Below is a small trained network, with its code and all its weights. Each question gives an input and a target symbol and asks what happens when units are switched off, that is, made to give their printed mean instead of their output.

import numpy as np


def w(rows, s, z=0):
    codes = np.array(rows[::2]) - 128.0
    scale = np.full(codes.shape[1], s)
    scale[-1] = z or s
    return codes * scale


def norm(h):
    return h / np.sqrt((h * h).mean(-1, keepdims=True) + 1e-5)


def f(y):
    return np.maximum(y, 0)


def softmax(a):
    e = np.exp(a - a.max(-1, keepdims=True))
    return e / e.sum(-1, keepdims=True)


def log_softmax(a):
    a = a - a.max(-1, keepdims=True)
    return a - np.log(np.exp(a).sum(-1, keepdims=True))


def net(x, mask):
    ids = ['Σαγημξω'.index(c) for c in x.split()]
    T = len(ids)
    res = E[ids] + P[:T]
    u = 0
    for l in range(2):
        r = norm(res)
        for j in range(2):
            rows = slice(2 * j, 2 * j + 2)
            q, k, v = (r @ M[l][rows].T for M in (Q, K, V))
            z = softmax(np.where(np.tri(T) > 0, q @ k.T / 2**0.5, -1e9)) @ v
            o = O[l][rows]
            res = res + np.where(mask[u + j], z, o[:, -1]) @ o[:, :-1]
        u += 2
        y = f(norm(res) @ A[l][:, :-1].T + A[l][:, -1])
        res = res + np.where(mask[u : u + 4], y, B[l][:, -1]) @ B[l][:, :-1]
        u += 4
    return log_softmax(norm(res)[-1] @ U[:, :-1].T + U[:, -1])


Q, K, V, O, A, B = {}, {}, {}, {}, {}, {}
E = w([
[159,184,162,138],'Σ',
[118,115,189,121],'α',
[96,176,119,109],'γ',
[213,185,170,163],'η',
[124,122,109,129],'μ',
[87,134,185,137],'ξ',
[109,183,111,253],'ω',
],0.02)
P = w([
[16,98,177,203],'0',
[254,80,188,202],'1',
[91,64,92,108],'2',
[99,142,189,111],'3',
[108,108,116,93],'4',
[50,122,79,72],'5',
[144,156,196,179],'6',
[59,132,201,191],'7',
[57,211,192,80],'8',
],0.0071)
Q[0] = w([
[107,41,56,139],'0.h0',
[48,202,249,152],'0.h0',
[93,233,185,125],'0.h1',
[223,134,142,39],'0.h1',
],0.013)
K[0] = w([
[174,126,85,60],'0.h0',
[92,165,136,252],'0.h0',
[145,210,213,125],'0.h1',
[211,74,85,29],'0.h1',
],0.016)
V[0] = w([
[62,83,193,132],'0.h0',
[103,147,254,37],'0.h0',
[173,156,134,87],'0.h1',
[80,166,163,95],'0.h1',
],0.015)
O[0] = w([
[181,6,117,66,151],'0.h0',
[2,30,76,231,3],'0.h0',
[49,76,149,91,97],'0.h1',
[230,68,123,188,158],'0.h1',
],0.0093,0.013)
A[0] = w([
[10,204,78,41,167],'0.n0',
[108,160,6,110,9],'0.n1',
[139,115,154,204,128],'0.n2',
[115,189,123,116,58],'0.n3',
],0.011,0.0012)
B[0] = w([
[254,129,140,50,156],'0.n0',
[113,223,148,85,132],'0.n1',
[132,43,153,86,197],'0.n2',
[90,98,83,196,254],'0.n3',
],0.011,0.0036)
Q[1] = w([
[246,122,98,178],'1.h0',
[152,133,206,111],'1.h0',
[183,169,169,124],'1.h1',
[118,55,144,210],'1.h1',
],0.012)
K[1] = w([
[216,2,151,171],'1.h0',
[121,81,71,201],'1.h0',
[214,176,38,207],'1.h1',
[63,60,28,126],'1.h1',
],0.0098)
V[1] = w([
[46,133,212,214],'1.h0',
[117,171,215,159],'1.h0',
[128,162,116,252],'1.h1',
[72,191,163,119],'1.h1',
],0.022)
O[1] = w([
[73,69,5,141,91],'1.h0',
[118,188,14,51,130],'1.h0',
[234,177,51,92,247],'1.h1',
[112,187,74,174,104],'1.h1',
],0.016,0.013)
A[1] = w([
[61,118,132,243,165],'1.n0',
[60,164,245,137,3],'1.n1',
[100,80,4,101,174],'1.n2',
[216,242,112,126,162],'1.n3',
],0.016,0.0016)
B[1] = w([
[217,82,154,206,133],'1.n0',
[104,50,126,50,144],'1.n1',
[172,173,169,5,151],'1.n2',
[101,26,175,237,251],'1.n3',
],0.016,0.024)
U = w([
[181,11,98,14,120],'Σ',
[78,87,103,155,239],'α',
[67,61,127,113,3],'γ',
[30,142,71,60,146],'η',
[54,198,247,27,183],'μ',
[80,3,119,114,5],'ξ',
[209,190,94,149,151],'ω',
],0.0062,0.0036)

Each question gives the input, a string of symbols that net reads in full, and the target symbol t.
The units are the heads (2 rows each of Q, K, V and O) and the neurons (one row each of A and B). Each row of codes is followed by its name. A weight is (code - 128) times the scale printed after its matrix; where a second scale follows, it is the last column's (O, A, B and U).
mask holds one flag per unit, layer by layer, with each layer's heads first. A switched-off unit (its flag False) gives its mean, the last column of its rows in O or B, instead of its output. The means were averaged over made-up inputs and are rounded, as every weight is.
A unit's drop is (log p(t) with every unit on - log p(t) with that unit switched off) / (log p(t) with every unit on - log p(t) with every unit switched off).
unit that matters most: the unit with the biggest drop
top k neurons: the k neurons with the biggest drops, biggest first
which heads matter: for each layer, one digit per head in row order, 1 if its drop is at least 0.15 and else 0, layers parted by /
drop of u: that unit's drop, to one decimal
input μ Σ α, target μ: which heads matter : 00 / 11
input μ ω μ, target μ: unit that matters most : 1.h0
input ω ω ξ, target ω: which heads matter : 11 / 11
input μ Σ ω γ, target μ: which heads matter : 10 / 10
input μ Σ α ξ ω α, target μ: which heads matter : 10 / 10
input μ ω Σ μ η, target μ: which heads matter : 10 / 10
input μ Σ μ Σ, target μ: which heads matter : 00 / 11
input μ ω μ ξ α μ Σ η μ, target μ: which heads matter : 10 / 11
input Σ ξ ω, target Σ: top 2 neurons : (0.n2 1.n2)
input α Σ μ μ γ, target μ: which heads matter : 00 / 11
input ω ω ω ω ω ξ, target ω: drop of 1.n1 : 0.1
input μ Σ Σ, target μ: drop of 1.h0 : 0.4
input μ ω γ γ μ ξ ω, target μ: drop of 0.h0 : 0.8
input η μ μ, target η: unit that matters most : 0.h0
